Here is a tiny trained network, its code and every weight. The questions are about switching its units off for an input and a target symbol, where a switched-off unit gives its printed mean instead of its output.

import numpy as np


def w(rows, s, z=0):
    codes = np.array(rows[::2]) - 128.0
    scale = np.full(codes.shape[1], s)
    scale[-1] = z or s
    return codes * scale


def norm(h):
    return h / np.sqrt((h * h).mean(-1, keepdims=True) + 1e-5)


def f(y):
    return y / 2 * (1 + np.tanh(0.7978845608 * (y + 0.044715 * y**3)))


def softmax(a):
    e = np.exp(a - a.max(-1, keepdims=True))
    return e / e.sum(-1, keepdims=True)


def log_softmax(a):
    a = a - a.max(-1, keepdims=True)
    return a - np.log(np.exp(a).sum(-1, keepdims=True))


def net(x, mask):
    ids = ['βγδζξψω'.index(c) for c in x.split()]
    T = len(ids)
    res = E[ids] + P[:T]
    u = 0
    for l in range(2):
        r = norm(res)
        for j in range(3):
            rows = slice(4 * j, 4 * j + 4)
            q, k, v = (r @ M[l][rows].T for M in (Q, K, V))
            z = softmax(np.where(np.tri(T) > 0, q @ k.T / 4**0.5, -1e9)) @ v
            o = O[l][rows]
            res = res + np.where(mask[u + j], z, o[:, -1]) @ o[:, :-1]
        u += 3
        y = f(norm(res) @ A[l][:, :-1].T + A[l][:, -1])
        res = res + np.where(mask[u : u + 8], y, B[l][:, -1]) @ B[l][:, :-1]
        u += 8
    return log_softmax(norm(res)[-1] @ U[:, :-1].T + U[:, -1])


Q, K, V, O, A, B = {}, {}, {}, {}, {}, {}
E = w([
[101,104,115,222,197,143,119,127],'β',
[114,80,60,49,141,157,168,103],'γ',
[116,68,174,105,108,106,28,45],'δ',
[118,13,74,51,136,90,132,96],'ζ',
[148,79,160,131,138,32,231,95],'ξ',
[78,142,98,119,6,97,125,194],'ψ',
[34,182,124,63,187,149,87,118],'ω',
],0.011)
P = w([
[254,88,137,150,159,211,153,225],'0',
[171,162,78,183,168,115,135,118],'1',
[164,156,99,164,159,117,133,105],'2',
[156,150,111,154,149,119,133,103],'3',
[149,145,118,145,138,121,136,100],'4',
[141,140,128,138,127,124,135,98],'5',
[136,135,136,131,118,124,138,97],'6',
[129,129,141,125,112,126,141,100],'7',
[123,123,149,120,105,127,142,100],'8',
[116,118,155,117,100,131,145,101],'9',
[111,110,159,115,98,129,148,102],'10',
[107,108,168,111,93,129,150,102],'11',
[99,100,172,109,94,131,149,104],'12',
[97,94,181,108,91,127,155,102],'13',
],0.0076)
Q[0] = w([
[131,94,104,70,178,75,176,71],'L0H0',
[67,72,87,165,168,143,134,114],'L0H0',
[104,136,140,107,211,133,146,69],'L0H0',
[55,121,80,129,85,94,164,113],'L0H0',
[153,97,182,197,125,135,121,152],'L0H1',
[68,84,154,177,90,136,105,179],'L0H1',
[149,77,157,80,73,127,151,116],'L0H1',
[177,43,90,152,117,82,126,123],'L0H1',
[214,104,170,166,207,239,95,139],'L0H2',
[83,88,61,2,132,52,109,47],'L0H2',
[159,131,124,78,183,97,185,57],'L0H2',
[151,78,168,168,108,133,88,215],'L0H2',
],0.0083)
K[0] = w([
[18,123,156,157,121,176,158,87],'L0H0',
[84,124,132,90,84,121,163,144],'L0H0',
[77,114,107,145,92,89,144,98],'L0H0',
[125,47,203,133,122,184,153,179],'L0H0',
[128,93,133,205,126,101,127,159],'L0H1',
[127,140,132,139,123,157,137,205],'L0H1',
[132,121,115,89,71,125,141,148],'L0H1',
[150,43,74,90,110,138,172,155],'L0H1',
[85,136,133,138,200,122,144,63],'L0H2',
[62,149,183,72,1,97,156,160],'L0H2',
[54,136,114,74,111,111,125,104],'L0H2',
[186,179,112,186,175,196,134,142],'L0H2',
],0.0096)
V[0] = w([
[34,89,56,183,124,110,95,186],'L0H0',
[122,121,205,148,138,152,109,152],'L0H0',
[172,170,88,188,171,188,151,76],'L0H0',
[58,168,168,150,236,84,158,84],'L0H0',
[117,189,136,115,58,111,169,94],'L0H1',
[142,79,194,125,138,107,116,3],'L0H1',
[71,133,74,121,70,72,115,184],'L0H1',
[116,137,188,67,217,113,157,171],'L0H1',
[10,86,50,96,93,192,52,137],'L0H2',
[122,153,97,235,134,140,141,134],'L0H2',
[128,113,134,60,187,10,149,133],'L0H2',
[155,192,111,112,223,156,69,140],'L0H2',
],0.0048)
O[0] = w([
[143,156,76,236,126,115,101,120,145],'L0H0',
[109,162,131,151,79,111,174,70,62],'L0H0',
[177,82,172,130,33,194,121,150,110],'L0H0',
[94,111,109,156,126,193,161,134,97],'L0H0',
[116,35,73,161,168,122,92,149,82],'L0H1',
[181,180,69,172,120,123,186,184,167],'L0H1',
[70,78,165,197,134,165,130,95,142],'L0H1',
[151,157,109,103,142,192,103,136,126],'L0H1',
[172,104,136,229,166,137,76,138,230],'L0H2',
[112,46,168,85,113,169,190,108,115],'L0H2',
[70,154,86,148,113,99,83,176,138],'L0H2',
[150,124,146,119,3,129,128,144,3],'L0H2',
],0.0051,0.0038)
A[0] = w([
[139,152,123,145,212,123,121,145,125],'L0N0',
[87,255,123,156,89,186,120,149,170],'L0N1',
[135,170,194,147,196,194,111,138,165],'L0N2',
[115,91,114,145,170,163,62,148,126],'L0N3',
[128,82,230,160,129,109,128,122,129],'L0N4',
[165,154,98,120,157,165,168,198,1],'L0N5',
[159,167,146,87,74,141,138,198,87],'L0N6',
[126,117,199,90,141,164,128,91,169],'L0N7',
],0.0088,0.0018)
B[0] = w([
[95,129,148,174,119,137,108,43,235],'L0N0',
[146,106,171,126,253,175,156,164,161],'L0N1',
[153,24,91,179,114,125,179,143,186],'L0N2',
[145,122,186,143,58,120,194,83,246],'L0N3',
[100,161,135,60,160,178,134,100,252],'L0N4',
[68,160,43,149,134,116,142,37,143],'L0N5',
[177,200,73,192,184,131,142,41,127],'L0N6',
[167,131,121,65,166,92,157,159,172],'L0N7',
],0.0066,0.0028)
Q[1] = w([
[135,167,120,132,76,131,77,128],'L1H0',
[160,147,162,142,128,128,97,106],'L1H0',
[191,147,134,158,114,103,123,152],'L1H0',
[120,103,114,166,180,107,132,142],'L1H0',
[156,95,156,131,237,168,162,34],'L1H1',
[182,1,158,108,176,34,184,105],'L1H1',
[116,154,118,89,101,72,168,59],'L1H1',
[73,40,89,123,77,128,73,121],'L1H1',
[102,117,114,150,115,110,100,108],'L1H2',
[194,160,105,143,102,118,79,183],'L1H2',
[138,134,73,127,128,141,123,123],'L1H2',
[105,139,155,135,129,124,160,134],'L1H2',
],0.014)
K[1] = w([
[171,120,127,169,153,116,120,86],'L1H0',
[192,122,136,97,126,130,132,116],'L1H0',
[178,144,94,120,157,142,140,173],'L1H0',
[91,71,123,92,121,140,140,148],'L1H0',
[90,108,142,143,37,149,115,222],'L1H1',
[9,162,130,152,98,108,111,156],'L1H1',
[62,104,155,60,153,95,121,138],'L1H1',
[105,100,143,232,151,99,102,37],'L1H1',
[172,125,137,140,155,133,135,132],'L1H2',
[94,83,88,133,152,135,129,59],'L1H2',
[103,86,160,127,138,106,144,111],'L1H2',
[133,134,107,96,127,140,112,172],'L1H2',
],0.013)
V[1] = w([
[100,146,94,127,120,67,206,175],'L1H0',
[124,148,210,167,64,137,162,165],'L1H0',
[197,101,164,63,124,154,141,139],'L1H0',
[154,77,122,131,208,114,213,77],'L1H0',
[135,111,184,128,45,185,123,22],'L1H1',
[150,2,22,102,120,121,72,126],'L1H1',
[117,194,3,145,99,154,158,108],'L1H1',
[153,104,175,147,58,27,204,159],'L1H1',
[60,111,61,120,106,158,109,198],'L1H2',
[152,97,104,44,92,174,122,130],'L1H2',
[86,231,133,154,80,140,57,150],'L1H2',
[173,136,48,141,167,159,136,103],'L1H2',
],0.0076)
O[1] = w([
[176,124,131,128,117,152,80,87,159],'L1H0',
[99,70,132,166,157,53,98,111,3],'L1H0',
[127,129,39,134,120,94,168,125,114],'L1H0',
[187,145,67,171,137,201,124,186,255],'L1H0',
[220,81,132,123,90,198,167,70,112],'L1H1',
[156,5,60,91,139,103,109,156,238],'L1H1',
[66,122,48,129,2,153,135,68,167],'L1H1',
[163,138,198,122,54,45,187,203,211],'L1H1',
[124,91,87,172,119,79,83,85,54],'L1H2',
[139,187,173,141,141,77,85,64,117],'L1H2',
[186,107,18,74,131,118,141,78,47],'L1H2',
[76,151,143,146,172,73,189,100,177],'L1H2',
],0.0074,0.0038)
A[1] = w([
[131,108,22,147,214,34,102,247,4],'L1N0',
[246,116,102,145,207,186,207,160,125],'L1N1',
[155,72,150,146,50,30,233,86,81],'L1N2',
[231,136,244,142,193,65,154,153,192],'L1N3',
[116,73,182,2,174,72,146,57,40],'L1N4',
[96,86,144,60,166,155,215,121,149],'L1N5',
[63,93,155,149,2,93,2,90,182],'L1N6',
[117,200,199,86,133,126,190,85,174],'L1N7',
],0.0056,0.0033)
B[1] = w([
[207,13,125,254,87,64,64,207,186],'L1N0',
[112,138,204,113,106,61,45,68,245],'L1N1',
[100,158,174,198,130,162,170,183,196],'L1N2',
[148,138,64,46,94,194,108,112,255],'L1N3',
[52,93,84,103,122,127,125,162,195],'L1N4',
[96,40,90,95,93,193,69,124,224],'L1N5',
[160,137,144,114,135,51,107,56,166],'L1N6',
[112,43,132,93,153,132,98,223,185],'L1N7',
],0.0071,0.0042)
U = w([
[159,79,96,162,119,85,98,187,216],'β',
[63,159,158,133,97,45,121,83,187],'γ',
[85,145,13,112,81,164,153,92,82],'δ',
[71,139,133,161,229,178,110,139,80],'ζ',
[174,110,183,194,58,180,180,103,1],'ξ',
[70,169,152,87,110,121,208,216,167],'ψ',
[248,156,155,74,150,133,79,100,99],'ω',
],0.011,0.0022)

Each question gives the input, a string of symbols that net reads in full, and the target symbol t.
The units are the heads (4 rows each of Q, K, V and O) and the neurons (one row each of A and B). Each row of codes is followed by its name. A weight is (code - 128) times the scale printed after its matrix; where a second scale follows, it is the last column's (O, A, B and U).
mask holds one flag per unit, layer by layer, with each layer's heads first. A switched-off unit (its flag False) gives its mean, the last column of its rows in O or B, instead of its output. The means were averaged over made-up inputs and are rounded, as every weight is.
A unit's drop is (log p(t) with every unit on - log p(t) with that unit switched off) / (log p(t) with every unit on - log p(t) with every unit switched off).
The circuit of an input: a set's keep is (log p(t) with only the set's units on - log p(t) with every unit switched off) / (log p(t) with every unit on - log p(t) with every unit switched off). Starting from the 12 units with the biggest drops (on a tie, the unit counted first), units are removed one at a time, each time the one whose removal leaves the highest keep (on an exact tie, the one counted first), for as long as the keep stays at least 0.8.
units of the circuit, in order: the units of the circuit, biggest drop first
most important unit: the unit with the biggest drop
top k neurons: the k neurons with the biggest drops, biggest first
top k neurons in layer l: the k neurons of layer l with the biggest drops, biggest first
which heads matter: for each layer, one digit per head in row order, 1 if its drop is at least 0.15 and else 0, layers parted by /
input ζ ω ξ ξ γ ψ γ γ, target β: which heads matter -> 010 / 011
input γ γ ζ ψ, target δ: units of the circuit, in order -> [L1H1, L0H2]
input ω ζ ζ ψ ω ζ ζ ζ ζ, target ζ: units of the circuit, in order -> [L1H1, L0N1, L0H1]
input δ ζ ψ ζ ψ ζ ψ β ζ γ δ ξ δ β, target ψ: most important unit -> L0H1
input ζ ψ ω ω β ζ ζ δ β γ ζ ξ ω, target β: units of the circuit, in order -> [L1N0, L1H1]
input δ ω γ ζ ζ ψ β δ, target ψ: which heads matter -> 110 / 010
input δ ζ ζ ω β ζ, target ζ: which heads matter -> 001 / 111
input ω ω ψ β γ ζ γ, target ζ: units of the circuit, in order -> [L0N1, L1H1, L0H1]
input ζ ζ ψ ω ξ δ ξ, target β: which heads matter -> 010 / 011
input ψ γ ζ β δ ψ ψ γ ω ζ ξ ζ, target ω: top 3 neurons in layer 1 -> [L1N3, L1N6, L1N0]
input γ ζ γ ξ γ ψ, target δ: units of the circuit, in order -> [L0N6, L1H1]
input β ζ ω ζ ω γ ζ ξ ζ, target ψ: top 3 neurons in layer 0 -> [L0N1, L0N2, L0N7]
input ξ β ψ ξ, target γ: units of the circuit, in order -> [L1H1, L1H0]
input β ψ γ ξ ξ ω, target ξ: which heads matter -> 011 / 010
input ψ ζ γ ω γ β γ, target ω: which heads matter -> 010 / 010
input δ ξ β ω ζ ψ γ ζ β γ ζ ω, target ψ: units of the circuit, in order -> [L1H1, L0H0, L0N4, L0N1]
input ψ ω ζ ξ, target ω: units of the circuit, in order -> [L1H1, L0H1, L1N3]
input ω γ ζ ζ γ ζ ξ ξ ζ β ψ, target ζ: top 3 neurons in layer 0 -> [L0N6, L0N1, L0N2]
input ξ ζ γ ζ δ ξ ζ ζ ψ ω δ, target γ: top 2 neurons in layer 0 -> [L0N6, L0N3]
input ξ γ ψ γ ω γ ζ β γ ψ δ ζ γ, target γ: which heads matter -> 010 / 101
input ω ξ ω, target ψ: most important unit -> L0H2
input ψ ξ ζ δ ω ω ξ β, target ω: units of the circuit, in order -> [L1H1, L0H1, L1N3]
input δ ψ β ζ, target ψ: top 2 neurons -> [L0N6, L0N4]
input γ ψ ζ ζ β δ ζ ψ, target β: which heads matter -> 010 / 010
input γ ψ ω ζ ζ γ ξ β, target δ: most important unit -> L0N6
input γ ω γ, target ζ: which heads matter -> 010 / 011
input ξ β ψ ζ, target γ: most important unit -> L0H1
input ξ ζ β ξ β, target ψ: units of the circuit, in order -> [L1H1, L0H1]
input β γ ζ δ ξ γ ψ ω ζ, target ξ: units of the circuit, in order -> [L1H1, L0H2]
input ω δ ψ β γ ω ξ β ζ β δ ζ δ, target ζ: top 3 neurons -> [L0N1, L0N3, L0N7]
